Here is a tiny trained network, its code and every weight. The questions are about switching its units off for an input and a target symbol, where a switched-off unit gives its printed mean instead of its output.

import numpy as np


def w(rows, s, z=0):
    codes = np.array(rows[::2]) - 128.0
    scale = np.full(codes.shape[1], s)
    scale[-1] = z or s
    return codes * scale


def f(y):
    return np.maximum(y, 0)


def softmax(a):
    e = np.exp(a - a.max(-1, keepdims=True))
    return e / e.sum(-1, keepdims=True)


def log_softmax(a):
    a = a - a.max(-1, keepdims=True)
    return a - np.log(np.exp(a).sum(-1, keepdims=True))


def net(x, mask):
    ids = ['ΔΘΨΩαβγεηλμπσφ'.index(c) for c in x.split()]
    T = len(ids)
    res = E[ids] + P[:T]
    u = 0
    for l in range(2):
        q, k, v = (res @ M[l].T for M in (Q, K, V))
        z = softmax(np.where(np.tri(T) > 0, q @ k.T / 4**0.5, -1e9)) @ v
        res = res + np.where(mask[u], z, O[l][:, -1]) @ O[l][:, :-1]
        u += 1
        y = f(res @ A[l][:, :-1].T + A[l][:, -1])
        res = res + np.where(mask[u : u + 12], y, B[l][:, -1]) @ B[l][:, :-1]
        u += 12
    return log_softmax(res[-1] @ U[:, :-1].T + U[:, -1])


Q, K, V, O, A, B = {}, {}, {}, {}, {}, {}
E = w([
[91,218,223],'Δ',
[169,130,135],'Θ',
[127,135,82],'Ψ',
[108,100,107],'Ω',
[147,98,151],'α',
[6,117,39],'β',
[117,221,131],'γ',
[110,114,103],'ε',
[114,175,201],'η',
[160,190,125],'λ',
[137,143,128],'μ',
[135,143,56],'π',
[27,115,132],'σ',
[67,54,174],'φ',
],0.021)
P = w([
[250,70,238],'0',
[3,223,116],'1',
[5,191,121],'2',
[39,195,99],'3',
[56,195,93],'4',
[64,170,93],'5',
[76,171,79],'6',
[79,168,85],'7',
[77,176,85],'8',
[86,172,82],'9',
[101,166,71],'10',
[113,151,77],'11',
],0.0068)
Q[0] = w([
[254,142,183],'0.h0',
[101,99,140],'0.h0',
[121,42,100],'0.h0',
[135,48,156],'0.h0',
],0.0083)
K[0] = w([
[31,1,178],'0.h0',
[207,90,140],'0.h0',
[39,246,85],'0.h0',
[59,197,107],'0.h0',
],0.008)
V[0] = w([
[3,146,91],'0.h0',
[70,156,64],'0.h0',
[95,82,200],'0.h0',
[116,164,156],'0.h0',
],0.0052)
O[0] = w([
[13,67,220,25],'0.h0',
[4,218,90,57],'0.h0',
[57,12,87,100],'0.h0',
[123,209,152,255],'0.h0',
],0.0038,0.00096)
A[0] = w([
[75,112,186,125],'0.n0',
[92,128,140,153],'0.n1',
[114,142,83,185],'0.n2',
[176,46,134,88],'0.n3',
[118,173,184,168],'0.n4',
[120,82,201,81],'0.n5',
[140,57,146,172],'0.n6',
[123,192,81,255],'0.n7',
[81,82,2,131],'0.n8',
[192,164,134,131],'0.n9',
[114,69,10,156],'0.n10',
[79,138,143,148],'0.n11',
],0.0098,0.0073)
B[0] = w([
[185,143,106,151],'0.n0',
[158,133,119,153],'0.n1',
[110,51,134,178],'0.n2',
[169,158,102,132],'0.n3',
[103,65,190,179],'0.n4',
[109,64,96,133],'0.n5',
[188,83,33,142],'0.n6',
[138,22,102,250],'0.n7',
[155,254,120,159],'0.n8',
[170,54,212,163],'0.n9',
[119,193,208,152],'0.n10',
[203,162,75,160],'0.n11',
],0.0075,0.012)
Q[1] = w([
[114,198,11],'1.h0',
[102,140,180],'1.h0',
[203,14,65],'1.h0',
[232,28,97],'1.h0',
],0.012)
K[1] = w([
[107,132,39],'1.h0',
[76,169,139],'1.h0',
[249,96,135],'1.h0',
[196,128,153],'1.h0',
],0.017)
V[1] = w([
[166,158,82],'1.h0',
[17,134,146],'1.h0',
[78,56,4],'1.h0',
[1,74,183],'1.h0',
],0.0095)
O[1] = w([
[110,158,112,132],'1.h0',
[92,97,164,4],'1.h0',
[168,50,1,66],'1.h0',
[62,89,161,42],'1.h0',
],0.0099,0.013)
A[1] = w([
[151,62,144,141],'1.n0',
[147,150,177,157],'1.n1',
[72,161,174,4],'1.n2',
[137,164,3,157],'1.n3',
[147,183,166,2],'1.n4',
[179,100,128,205],'1.n5',
[130,83,183,63],'1.n6',
[160,97,150,182],'1.n7',
[141,82,26,10],'1.n8',
[46,129,83,102],'1.n9',
[223,37,142,95],'1.n10',
[110,166,112,89],'1.n11',
],0.012,0.0052)
B[1] = w([
[33,170,60,145],'1.n0',
[85,149,54,201],'1.n1',
[227,78,106,156],'1.n2',
[148,53,169,251],'1.n3',
[81,115,69,189],'1.n4',
[99,154,83,198],'1.n5',
[165,140,100,151],'1.n6',
[66,141,88,167],'1.n7',
[106,171,254,197],'1.n8',
[126,154,105,148],'1.n9',
[89,105,156,197],'1.n10',
[166,80,37,138],'1.n11',
],0.0066,0.015)
U = w([
[140,166,238,73],'Δ',
[189,126,30,1],'Θ',
[154,98,102,208],'Ψ',
[142,103,104,160],'Ω',
[235,114,171,41],'α',
[88,113,8,88],'β',
[130,144,148,132],'γ',
[137,93,93,219],'ε',
[138,152,166,79],'η',
[100,221,98,216],'λ',
[152,125,86,83],'μ',
[161,104,105,156],'π',
[61,90,58,230],'σ',
[144,77,169,2],'φ',
],0.011,0.0034)

Each question gives the input, a string of symbols that net reads in full, and the target symbol t.
The units are the heads (4 rows each of Q, K, V and O) and the neurons (one row each of A and B). Each row of codes is followed by its name. A weight is (code - 128) times the scale printed after its matrix; where a second scale follows, it is the last column's (O, A, B and U).
mask holds one flag per unit, layer by layer, with each layer's heads first. A switched-off unit (its flag False) gives its mean, the last column of its rows in O or B, instead of its output. The means were averaged over made-up inputs and are rounded, as every weight is.
A unit's drop is (log p(t) with every unit on - log p(t) with that unit switched off) / (log p(t) with every unit on - log p(t) with every unit switched off).
most important unit: the unit with the biggest drop
top k neurons: the k neurons with the biggest drops, biggest first
k most important neurons of layer l: the k neurons of layer l with the biggest drops, biggest first
input φ λ λ λ Θ, target φ: most important unit -> 1.n8
input φ Δ λ Θ η π α λ ε φ, target φ: 2 most important neurons of layer 0 -> (0.n6, 0.n5)
input φ Θ π α σ α φ α, target φ: 4 most important neurons of layer 1 -> (1.n8, 1.n3, 1.n10, 1.n1)
input λ λ Δ φ, target λ: 2 most important neurons of layer 0 -> (0.n7, 0.n9)
input α φ Θ Θ λ Θ Ψ λ λ φ, target α: 2 most important neurons of layer 1 -> (1.n3, 1.n8)
input σ λ φ Θ λ λ μ, target σ: top 2 neurons -> (1.n0, 0.n8)
input Θ λ α Δ λ Θ α Ψ Δ Θ φ, target Θ: top 3 neurons -> (0.n7, 0.n6, 0.n9)
input Θ σ φ α Ψ λ, target Θ: 2 most important neurons of layer 0 -> (0.n6, 0.n7)
input Δ α α λ Ψ Θ ε π α γ, target Δ: 3 most important neurons of layer 0 -> (0.n7, 0.n4, 0.n8)
input λ λ μ, target λ: 2 most important neurons of layer 0 -> (0.n9, 0.n2)
input α η λ μ, target α: top 2 neurons -> (0.n6, 1.n3)
input φ λ φ, target φ: 2 most important neurons of layer 0 -> (0.n6, 0.n0)
input Θ Θ π α Θ λ, target Θ: top 2 neurons -> (0.n6, 1.n8)
input Θ β λ β π Θ α, target Θ: top 3 neurons -> (0.n7, 0.n6, 1.n8)
input α μ λ π λ σ λ, target α: 3 most important neurons of layer 0 -> (0.n6, 0.n3, 0.n4)
input Δ λ ε μ, target Δ: 2 most important neurons of layer 0 -> (0.n4, 0.n8)
input Θ α α μ, target Θ: top 2 neurons -> (0.n7, 0.n6)
input λ α λ α σ ε λ λ σ Ω Δ Θ, target λ: top 2 neurons -> (1.n3, 0.n9)
input λ Ψ Δ λ Θ, target λ: 2 most important neurons of layer 1 -> (1.n3, 1.n1)
input σ λ γ, target σ: top 4 neurons -> (0.n4, 0.n7, 0.n8, 1.n0)
input α λ α λ Θ λ σ μ λ Θ, target α: top 4 neurons -> (0.n6, 1.n3, 0.n3, 1.n8)
input α λ σ σ Ω σ ε Θ, target α: top 3 neurons -> (0.n6, 1.n3, 1.n8)
input α α σ α α φ, target α: 3 most important neurons of layer 0 -> (0.n6, 0.n7, 0.n3)
